Here is a tiny trained network, its code and every weight. The questions are about switching its units off for an input and a class, where a switched-off unit gives its printed mean instead of its output.

import numpy as np


def w(rows, s, z=0):
    codes = np.array(rows[::2]) - 128.0
    scale = np.full(codes.shape[1], s)
    scale[-1] = z or s
    return codes * scale


def norm(h):
    return h / np.sqrt((h * h).mean(-1, keepdims=True) + 1e-5)


def f(y):
    return np.maximum(y, 0)


def log_softmax(a):
    a = a - a.max(-1, keepdims=True)
    return a - np.log(np.exp(a).sum(-1, keepdims=True))


def net(x, mask):
    res = np.array(x, float).reshape(1, 4) / 4 @ E
    u = 0
    for l in range(2):
        y = f(norm(res) @ A[l][:, :-1].T + A[l][:, -1])
        res = res + np.where(mask[u : u + 16], y, B[l][:, -1]) @ B[l][:, :-1]
        u += 16
    return log_softmax(norm(res)[-1] @ U[:, :-1].T + U[:, -1])


A, B = {}, {}
E = w([
[130,121,115,118,135],'x0',
[144,17,118,117,2],'x1',
[181,94,131,171,146],'x2',
[80,129,40,219,97],'x3',
],0.0088)
A[0] = w([
[122,82,128,150,118,108],'L0N0',
[83,112,36,222,144,2],'L0N1',
[110,178,103,102,161,153],'L0N2',
[147,217,102,211,161,110],'L0N3',
[159,88,143,91,104,179],'L0N4',
[69,91,110,159,106,87],'L0N5',
[176,143,84,139,117,62],'L0N6',
[177,85,114,219,182,151],'L0N7',
[128,152,77,142,138,94],'L0N8',
[129,111,191,23,104,126],'L0N9',
[86,201,150,70,73,81],'L0N10',
[15,119,116,107,133,125],'L0N11',
[189,114,168,185,138,173],'L0N12',
[53,80,145,189,62,106],'L0N13',
[186,168,139,191,155,122],'L0N14',
[250,105,87,105,170,127],'L0N15',
],0.012,0.0035)
B[0] = w([
[136,137,67,104,178,176],'L0N0',
[56,84,236,164,147,253],'L0N1',
[188,108,29,105,84,205],'L0N2',
[223,104,117,163,118,246],'L0N3',
[84,168,93,114,203,216],'L0N4',
[84,147,135,142,187,190],'L0N5',
[66,97,113,118,131,146],'L0N6',
[57,255,108,66,39,238],'L0N7',
[61,76,162,133,124,171],'L0N8',
[102,82,147,204,162,254],'L0N9',
[117,152,139,63,20,185],'L0N10',
[119,204,147,104,72,186],'L0N11',
[103,171,114,18,80,206],'L0N12',
[180,122,98,103,188,228],'L0N13',
[163,134,82,126,102,201],'L0N14',
[35,116,186,66,70,210],'L0N15',
],0.0076,0.0066)
A[1] = w([
[100,156,68,153,120,106],'L1N0',
[142,147,129,79,116,101],'L1N1',
[155,124,185,116,144,61],'L1N2',
[172,113,62,129,154,141],'L1N3',
[44,160,90,141,117,145],'L1N4',
[93,143,145,74,126,139],'L1N5',
[139,153,91,92,63,227],'L1N6',
[158,160,117,157,149,53],'L1N7',
[84,135,108,127,89,87],'L1N8',
[113,198,128,126,152,4],'L1N9',
[165,154,179,98,140,121],'L1N10',
[191,195,91,88,91,190],'L1N11',
[134,130,110,74,181,238],'L1N12',
[106,128,55,201,94,103],'L1N13',
[166,156,146,137,8,69],'L1N14',
[103,63,123,81,118,217],'L1N15',
],0.014,0.0027)
B[1] = w([
[133,108,171,138,84,198],'L1N0',
[117,112,171,143,108,184],'L1N1',
[96,115,124,186,73,151],'L1N2',
[110,157,23,159,137,156],'L1N3',
[129,188,159,109,150,254],'L1N4',
[104,156,150,158,128,228],'L1N5',
[146,126,114,48,145,235],'L1N6',
[172,117,74,143,127,144],'L1N7',
[133,142,149,110,130,204],'L1N8',
[206,91,141,99,155,162],'L1N9',
[135,112,121,150,69,170],'L1N10',
[108,99,99,141,105,228],'L1N11',
[91,105,107,193,152,199],'L1N12',
[153,57,155,163,98,211],'L1N13',
[9,132,99,64,179,194],'L1N14',
[186,173,83,161,126,233],'L1N15',
],0.011,0.0087)
U = w([
[46,143,107,178,89,254],'0',
[63,79,255,255,33,68],'1',
[96,176,157,20,34,86],'2',
[248,78,41,158,114,130],'3',
[96,110,150,100,241,64],'4',
],0.0099,0.0086)

Each question gives the input, the list of numbers given to net, and the class t.
The units are the neurons (one row each of A and B). Each row of codes is followed by its name. A weight is (code - 128) times the scale printed after its matrix; where a second scale follows, it is the last column's (A, B and U).
mask holds one flag per neuron, layer by layer. A switched-off neuron (its flag False) gives its mean, the last column of its row in B, instead of its output. The means were averaged over made-up inputs and are rounded, as every weight is.
A unit's drop is (log p(t) with every unit on - log p(t) with that unit switched off) / (log p(t) with every unit on - log p(t) with every unit switched off).
The circuit of an input: a set's keep is (log p(t) with only the set's units on - log p(t) with every unit switched off) / (log p(t) with every unit on - log p(t) with every unit switched off). Starting from the 12 units with the biggest drops (on a tie, the unit counted first), units are removed one at a time, each time the one whose removal leaves the highest keep (on an exact tie, the one counted first), for as long as the keep stays at least 0.8.
circuit, biggest first: the units of the circuit, biggest drop first
k most important neurons: the k neurons with the biggest drops, biggest first
k most important neurons of layer l: the k neurons of layer l with the biggest drops, biggest first
drop of u: that unit's drop, to one decimal
input [-5,-8,7,1], class 3: circuit, biggest first => [L0N3 L1N7]
input [5,-5,-5,6], class 1: most important neuron of layer 1 => [L1N13]
input [8,0,-6,-6], class 0: circuit, biggest first => [L0N9 L1N12]
input [-5,8,8,-4], class 2: circuit, biggest first => [L0N12 L1N13]
input [-1,8,-1,6], class 3: 2 most important neurons of layer 0 => [L0N13 L0N9]
input [-6,0,3,-5], class 0: circuit, biggest first => [L0N4 L1N12]
input [1,7,5,2], class 3: circuit, biggest first => [L0N13 L1N15]
input [0,-5,6,-3], class 2: 2 most important neurons => [L0N15 L0N7]
input [-8,1,1,-4], class 0: 4 most important neurons => [L0N4 L1N13 L0N3 L0N1]
input [2,-7,5,6], class 3: 3 most important neurons => [L0N3 L0N15 L1N7]
input [-6,7,3,-5], class 3: 2 most important neurons of layer 1 => [L1N15 L1N14]
input [4,-2,-1,5], class 1: 2 most important neurons => [L0N1 L0N3]
input [-7,8,6,-2], class 3: 3 most important neurons of layer 1 => [L1N15 L1N4 L1N14]
input [0,-6,-8,-8], class 1: 3 most important neurons of layer 0 => [L0N7 L0N9 L0N12]
input [6,-3,-1,8], class 1: most important neuron of layer 1 => [L1N13]
input [-3,7,8,3], class 2: 2 most important neurons => [L0N7 L0N3]
input [-7,8,8,-2], class 2: 4 most important neurons => [L0N12 L0N15 L0N3 L0N2]
input [2,3,7,5], class 2: 2 most important neurons => [L0N7 L0N9]
input [-5,3,7,-8], class 1: 2 most important neurons of layer 0 => [L0N9 L0N7]
input [2,-5,-1,6], class 1: most important neuron => [L0N1]
input [0,1,-3,5], class 1: 2 most important neurons => [L1N6 L1N14]
input [5,0,-7,5], class 2: 2 most important neurons => [L0N11 L0N9]
input [4,6,7,6], class 2: 2 most important neurons => [L0N7 L0N9]
input [4,5,-8,8], class 1: 3 most important neurons of layer 1 => [L1N13 L1N14 L1N0]
input [-1,1,-2,6], class 1: 2 most important neurons of layer 1 => [L1N14 L1N6]
input [-3,-6,7,5], class 2: drop of L0N9 => 0.4
